Below is a small trained network, with its code and all its weights. Each question gives an input and a class and asks what happens when units are switched off, that is, made to give their printed mean instead of their output.

import numpy as np


def w(rows, s, z=0):
    codes = np.array(rows[::2]) - 128.0
    scale = np.full(codes.shape[1], s)
    scale[-1] = z or s
    return codes * scale


def norm(h):
    return h / np.sqrt((h * h).mean(-1, keepdims=True) + 1e-5)


def f(y):
    return y / 2 * (1 + np.tanh(0.7978845608 * (y + 0.044715 * y**3)))


def log_softmax(a):
    a = a - a.max(-1, keepdims=True)
    return a - np.log(np.exp(a).sum(-1, keepdims=True))


def net(x, mask):
    res = np.array(x, float).reshape(1, 6) / 4 @ E
    u = 0
    for l in range(2):
        y = f(norm(res) @ A[l][:, :-1].T + A[l][:, -1])
        res = res + np.where(mask[u : u + 9], y, B[l][:, -1]) @ B[l][:, :-1]
        u += 9
    return log_softmax(norm(res)[-1] @ U[:, :-1].T + U[:, -1])


A, B = {}, {}
E = w([
[166,203,61,54,179,111,119,76],'x0',
[2,175,39,147,126,250,50,136],'x1',
[202,126,158,177,115,77,20,70],'x2',
[99,78,194,180,192,106,125,118],'x3',
[160,25,127,42,133,179,152,140],'x4',
[152,125,118,82,15,115,46,34],'x5',
],0.0079)
A[0] = w([
[45,165,103,161,246,169,159,177,38],'0.n0',
[133,128,131,167,152,84,159,111,100],'0.n1',
[184,80,135,59,169,111,135,99,154],'0.n2',
[44,37,94,32,114,219,177,114,91],'0.n3',
[116,97,157,156,134,73,253,172,34],'0.n4',
[228,37,129,110,129,72,71,20,45],'0.n5',
[104,9,146,214,116,147,104,202,2],'0.n6',
[77,204,122,135,63,141,82,78,99],'0.n7',
[88,65,149,53,213,146,200,96,88],'0.n8',
],0.011,0.0067)
B[0] = w([
[119,177,181,117,228,150,121,104,220],'0.n0',
[72,113,152,103,107,109,130,150,160],'0.n1',
[181,154,129,90,145,126,122,142,228],'0.n2',
[100,81,113,51,118,118,102,184,244],'0.n3',
[120,110,165,168,104,81,206,134,219],'0.n4',
[165,183,253,118,150,122,86,104,254],'0.n5',
[201,99,103,161,107,241,122,89,184],'0.n6',
[91,103,86,131,93,82,102,100,211],'0.n7',
[142,71,7,126,169,72,109,116,212],'0.n8',
],0.021,0.0068)
A[1] = w([
[150,63,150,70,70,238,116,81,139],'1.n0',
[158,185,73,84,65,144,111,152,156],'1.n1',
[108,169,89,176,93,61,84,93,2],'1.n2',
[116,92,159,193,104,97,251,168,41],'1.n3',
[222,245,61,109,76,183,216,160,104],'1.n4',
[166,63,127,220,102,213,118,158,64],'1.n5',
[13,181,131,80,27,150,62,160,105],'1.n6',
[108,168,75,201,90,83,90,18,54],'1.n7',
[37,196,121,167,249,198,155,135,23],'1.n8',
],0.016,0.0046)
B[1] = w([
[158,183,110,180,103,131,130,189,219],'1.n0',
[71,63,176,127,138,141,146,127,191],'1.n1',
[170,171,59,83,175,172,140,48,187],'1.n2',
[130,128,91,196,87,61,196,56,236],'1.n3',
[96,37,216,160,146,204,146,118,153],'1.n4',
[171,174,99,150,125,192,137,204,192],'1.n5',
[64,109,141,135,3,119,97,110,254],'1.n6',
[174,177,64,58,192,212,202,50,229],'1.n7',
[52,165,151,203,186,86,50,135,254],'1.n8',
],0.023,0.0072)
U = w([
[160,112,101,201,126,54,231,83,165],'0',
[40,174,111,177,219,112,62,119,195],'1',
[192,163,74,195,116,207,130,202,150],'2',
[112,38,188,99,144,174,159,98,2],'3',
[32,84,89,84,23,148,68,159,93],'4',
[142,51,36,18,184,91,147,194,96],'5',
[226,179,234,78,127,96,82,95,163],'6',
[124,170,56,65,101,197,135,4,186],'7',
],0.016,0.0029)

Each question gives the input, the list of numbers given to net, and the class t.
The units are the neurons (one row each of A and B). Each row of codes is followed by its name. A weight is (code - 128) times the scale printed after its matrix; where a second scale follows, it is the last column's (A, B and U).
mask holds one flag per neuron, layer by layer. A switched-off neuron (its flag False) gives its mean, the last column of its row in B, instead of its output. The means were averaged over made-up inputs and are rounded, as every weight is.
A unit's drop is (log p(t) with every unit on - log p(t) with that unit switched off) / (log p(t) with every unit on - log p(t) with every unit switched off).
The circuit of an input: a set's keep is (log p(t) with only the set's units on - log p(t) with every unit switched off) / (log p(t) with every unit on - log p(t) with every unit switched off). Starting from the 12 units with the biggest drops (on a tie, the unit counted first), units are removed one at a time, each time the one whose removal leaves the highest keep (on an exact tie, the one counted first), for as long as the keep stays at least 0.8.
circuit, biggest first: the units of the circuit, biggest drop first
k most important neurons: the k neurons with the biggest drops, biggest first
drop of u: that unit's drop, to one decimal
input [2,1,-2,8,7,5], class 5: circuit, biggest first : (0.n8)
input [-8,-5,6,7,-4,0], class 2: circuit, biggest first : (0.n6, 1.n5)
input [-6,7,-3,-6,-4,-1], class 4: 2 most important neurons : (1.n6, 0.n7)
input [-1,5,6,-3,6,-2], class 4: 2 most important neurons : (0.n3, 1.n6)
input [4,4,-7,6,6,-1], class 5: 2 most important neurons : (0.n3, 0.n8)
input [-6,4,-5,-1,6,-3], class 2: 2 most important neurons : (0.n6, 1.n0)
input [-6,-2,-5,-5,1,1], class 0: 3 most important neurons : (0.n4, 1.n3, 0.n7)
input [-8,-2,-1,-7,7,-6], class 2: 2 most important neurons : (0.n6, 1.n5)
input [0,-3,2,3,3,-2], class 6: 2 most important neurons : (0.n5, 0.n2)
input [2,2,-8,1,7,-4], class 5: 2 most important neurons : (0.n3, 0.n8)
input [0,8,-2,-8,6,-7], class 1: 4 most important neurons : (0.n0, 1.n8, 0.n7, 0.n1)
input [-3,2,-3,-7,-2,5], class 4: 2 most important neurons : (1.n6, 0.n3)
input [-5,7,-7,-3,-5,2], class 4: 3 most important neurons : (1.n6, 0.n3, 0.n7)
input [8,-5,-4,-8,1,7], class 3: circuit, biggest first : (1.n4)
input [-5,-7,-8,-5,5,4], class 5: 3 most important neurons : (0.n3, 0.n8, 0.n2)
input [4,-4,0,4,1,-1], class 6: drop of 1.n3 : 0.1
input [3,-3,-4,-3,3,8], class 6: drop of 0.n5 : 0.7
input [-7,-4,-1,6,8,0], class 2: drop of 0.n6 : 1.0
input [0,2,-8,6,7,8], class 5: drop of 0.n4 : 0.0
input [-1,-1,-5,1,1,-1], class 5: circuit, biggest first : (0.n3)
input [8,4,-3,1,1,-1], class 1: 2 most important neurons : (0.n0, 1.n8)
